Below is a small trained network, with its code and all its weights. Each question gives an input and a target symbol and asks what happens when units are switched off, that is, made to give their printed mean instead of their output.

import numpy as np


def w(rows, s, z=0):
    codes = np.array(rows[::2]) - 128.0
    scale = np.full(codes.shape[1], s)
    scale[-1] = z or s
    return codes * scale


def norm(h):
    return h / np.sqrt((h * h).mean(-1, keepdims=True) + 1e-5)


def f(y):
    return np.maximum(y, 0)


def softmax(a):
    e = np.exp(a - a.max(-1, keepdims=True))
    return e / e.sum(-1, keepdims=True)


def log_softmax(a):
    a = a - a.max(-1, keepdims=True)
    return a - np.log(np.exp(a).sum(-1, keepdims=True))


def net(x, mask):
    ids = ['ΔΘΛΠγεζημξστφω'.index(c) for c in x.split()]
    T = len(ids)
    res = E[ids] + P[:T]
    u = 0
    for l in range(3):
        q, k, v = (norm(res) @ M[l].T for M in (Q, K, V))
        z = softmax(np.where(np.tri(T) > 0, q @ k.T / 3**0.5, -1e9)) @ v
        res = res + np.where(mask[u], z, O[l][:, -1]) @ O[l][:, :-1]
        u += 1
        y = f(norm(res) @ A[l][:, :-1].T + A[l][:, -1])
        res = res + np.where(mask[u : u + 8], y, B[l][:, -1]) @ B[l][:, :-1]
        u += 8
    return log_softmax(norm(res)[-1] @ U[:, :-1].T + U[:, -1])


Q, K, V, O, A, B = {}, {}, {}, {}, {}, {}
E = w([
[133,93,111],'Δ',
[82,7,33],'Θ',
[128,103,119],'Λ',
[171,121,218],'Π',
[143,129,114],'γ',
[136,115,131],'ε',
[143,128,114],'ζ',
[178,130,113],'η',
[110,119,229],'μ',
[166,183,88],'ξ',
[142,133,105],'σ',
[111,98,129],'τ',
[114,167,43],'φ',
[134,130,110],'ω',
],0.019)
P = w([
[63,204,111],'0',
[255,115,81],'1',
[242,49,177],'2',
[236,39,208],'3',
[215,87,142],'4',
[247,197,100],'5',
[197,93,128],'6',
[157,51,180],'7',
[213,158,141],'8',
[191,146,122],'9',
[200,146,133],'10',
[171,143,112],'11',
[182,152,114],'12',
[155,83,167],'13',
],0.0062)
Q[0] = w([
[91,251,241],'0.h0',
[58,93,86],'0.h0',
[17,202,76],'0.h0',
],0.012)
K[0] = w([
[78,221,245],'0.h0',
[63,107,102],'0.h0',
[50,159,47],'0.h0',
],0.013)
V[0] = w([
[66,78,146],'0.h0',
[2,243,228],'0.h0',
[176,50,84],'0.h0',
],0.0066)
O[0] = w([
[137,115,88,113],'0.h0',
[26,2,187,1],'0.h0',
[182,190,86,191],'0.h0',
],0.0084,0.011)
A[0] = w([
[72,162,76,58],'0.n0',
[205,14,52,96],'0.n1',
[63,171,116,131],'0.n2',
[76,76,156,92],'0.n3',
[170,179,183,194],'0.n4',
[157,64,93,8],'0.n5',
[203,63,236,179],'0.n6',
[111,3,26,60],'0.n7',
],0.014,0.0016)
B[0] = w([
[52,146,146,153],'0.n0',
[81,243,144,192],'0.n1',
[61,128,194,139],'0.n2',
[3,85,165,139],'0.n3',
[109,107,215,253],'0.n4',
[156,175,102,134],'0.n5',
[225,85,153,169],'0.n6',
[234,99,26,145],'0.n7',
],0.02,0.007)
Q[1] = w([
[9,108,11],'1.h0',
[251,71,158],'1.h0',
[51,166,96],'1.h0',
],0.015)
K[1] = w([
[254,114,156],'1.h0',
[64,171,59],'1.h0',
[171,109,185],'1.h0',
],0.023)
V[1] = w([
[13,136,99],'1.h0',
[16,110,8],'1.h0',
[163,39,176],'1.h0',
],0.011)
O[1] = w([
[52,181,128,233],'1.h0',
[43,192,5,219],'1.h0',
[80,48,122,1],'1.h0',
],0.011,0.0068)
A[1] = w([
[76,50,163,253],'1.n0',
[164,90,44,88],'1.n1',
[194,66,5,53],'1.n2',
[184,29,199,104],'1.n3',
[202,162,56,137],'1.n4',
[69,147,88,104],'1.n5',
[201,58,93,47],'1.n6',
[200,14,10,29],'1.n7',
],0.012,0.0023)
B[1] = w([
[219,95,205,152],'1.n0',
[145,167,53,134],'1.n1',
[236,150,42,137],'1.n2',
[205,114,227,194],'1.n3',
[117,132,252,253],'1.n4',
[188,149,141,181],'1.n5',
[194,138,91,148],'1.n6',
[19,218,94,135],'1.n7',
],0.017,0.0067)
Q[2] = w([
[29,145,148],'2.h0',
[34,171,232],'2.h0',
[199,4,116],'2.h0',
],0.024)
K[2] = w([
[23,96,193],'2.h0',
[39,7,113],'2.h0',
[207,147,173],'2.h0',
],0.02)
V[2] = w([
[125,226,182],'2.h0',
[5,117,77],'2.h0',
[76,101,229],'2.h0',
],0.027)
O[2] = w([
[40,222,227,254],'2.h0',
[2,47,12,124],'2.h0',
[75,33,251,145],'2.h0',
],0.018,0.014)
A[2] = w([
[139,98,201,113],'2.n0',
[135,77,124,72],'2.n1',
[70,75,185,236],'2.n2',
[114,26,118,131],'2.n3',
[82,172,54,170],'2.n4',
[194,4,99,61],'2.n5',
[169,21,114,61],'2.n6',
[139,69,121,3],'2.n7',
],0.019,0.0046)
B[2] = w([
[105,92,191,210],'2.n0',
[143,153,162,142],'2.n1',
[215,73,78,240],'2.n2',
[224,57,101,174],'2.n3',
[175,86,168,254],'2.n4',
[253,139,163,157],'2.n5',
[205,158,204,155],'2.n6',
[189,179,143,139],'2.n7',
],0.028,0.0084)
U = w([
[30,249,165,65],'Δ',
[228,220,64,112],'Θ',
[149,153,21,150],'Λ',
[153,122,183,69],'Π',
[115,60,116,117],'γ',
[251,88,125,190],'ε',
[114,74,117,119],'ζ',
[156,136,193,100],'η',
[143,71,198,72],'μ',
[54,81,234,118],'ξ',
[96,76,131,104],'σ',
[161,110,59,132],'τ',
[9,126,93,254],'φ',
[119,72,99,133],'ω',
],0.013,0.0038)

Each question gives the input, a string of symbols that net reads in full, and the target symbol t.
The units are the heads (3 rows each of Q, K, V and O) and the neurons (one row each of A and B). Each row of codes is followed by its name. A weight is (code - 128) times the scale printed after its matrix; where a second scale follows, it is the last column's (O, A, B and U).
mask holds one flag per unit, layer by layer, with each layer's heads first. A switched-off unit (its flag False) gives its mean, the last column of its rows in O or B, instead of its output. The means were averaged over made-up inputs and are rounded, as every weight is.
A unit's drop is (log p(t) with every unit on - log p(t) with that unit switched off) / (log p(t) with every unit on - log p(t) with every unit switched off).
unit that matters most: the unit with the biggest drop
k most important neurons: the k neurons with the biggest drops, biggest first
top k neurons in layer l: the k neurons of layer l with the biggest drops, biggest first
drop of u: that unit's drop, to one decimal
input Δ Δ ε τ μ Δ τ ξ ζ γ ζ, target Δ: 2 most important neurons => 0.n6; 0.n0
input Λ ε Δ Δ ω φ ε Π ξ Δ Δ τ, target Λ: unit that matters most => 0.h0
input ε ε Δ η Λ φ τ Δ Δ Δ Δ, target ε: 2 most important neurons => 0.n3; 0.n4
input ξ Δ σ ω ξ τ Δ φ ξ Θ φ Δ Δ, target ξ: 2 most important neurons => 0.n2; 0.n0
input ε ε γ, target ε: 4 most important neurons => 0.n3; 0.n7; 0.n4; 1.n0
input Θ Δ Δ σ ε ε μ φ ξ ε Δ, target Θ: 4 most important neurons => 0.n7; 0.n6; 0.n4; 1.n3
input Θ φ ω Δ φ φ Δ Δ Λ Δ φ φ ε ε, target Θ: 2 most important neurons => 0.n7; 1.n7
input Δ ε Δ φ Δ φ Θ φ γ φ ε Λ ξ ω, target Δ: 2 most important neurons => 0.n0; 0.n6
input Δ Θ Δ ξ μ ω, target Δ: top 3 neurons in layer 0 => 0.n6; 0.n0; 0.n4
input ε Δ ξ Δ, target ε: 2 most important neurons => 0.n3; 0.n7
input Λ η Θ φ ε Δ Λ Λ μ Δ Δ σ η, target Λ: 2 most important neurons => 0.n7; 0.n3
input ε Δ φ φ, target ε: top 2 neurons in layer 1 => 1.n0; 1.n4
input γ φ ζ ξ ε ξ Δ μ ω Θ, target Θ: 2 most important neurons => 0.n7; 1.n2
input φ Π Δ Δ η γ φ ξ, target φ: top neuron in layer 0 => 0.n4
input ε ε Δ Δ γ ε, target ε: top 2 neurons in layer 1 => 1.n0; 1.n4
input Λ φ φ Λ ε Δ Δ ε Θ Π Π ε ζ σ, target Λ: 2 most important neurons => 0.n7; 0.n3
input Δ Δ ζ φ η ε φ Δ Δ Λ, target Δ: drop of 0.h0 => 0.5
input ε Λ ε ξ, target ε: drop of 1.h0 => 0.5
input Θ Θ Δ ξ φ φ σ, target Θ: drop of 1.n3 => 0.0
input Δ φ φ φ η, target Δ: drop of 2.h0 => 0.1
input ε Δ Δ τ φ Δ Λ, target ε: most important neuron => 0.n3
input ξ ξ Δ ζ Δ ε Δ, target ξ: 2 most important neurons => 0.n2; 0.n0
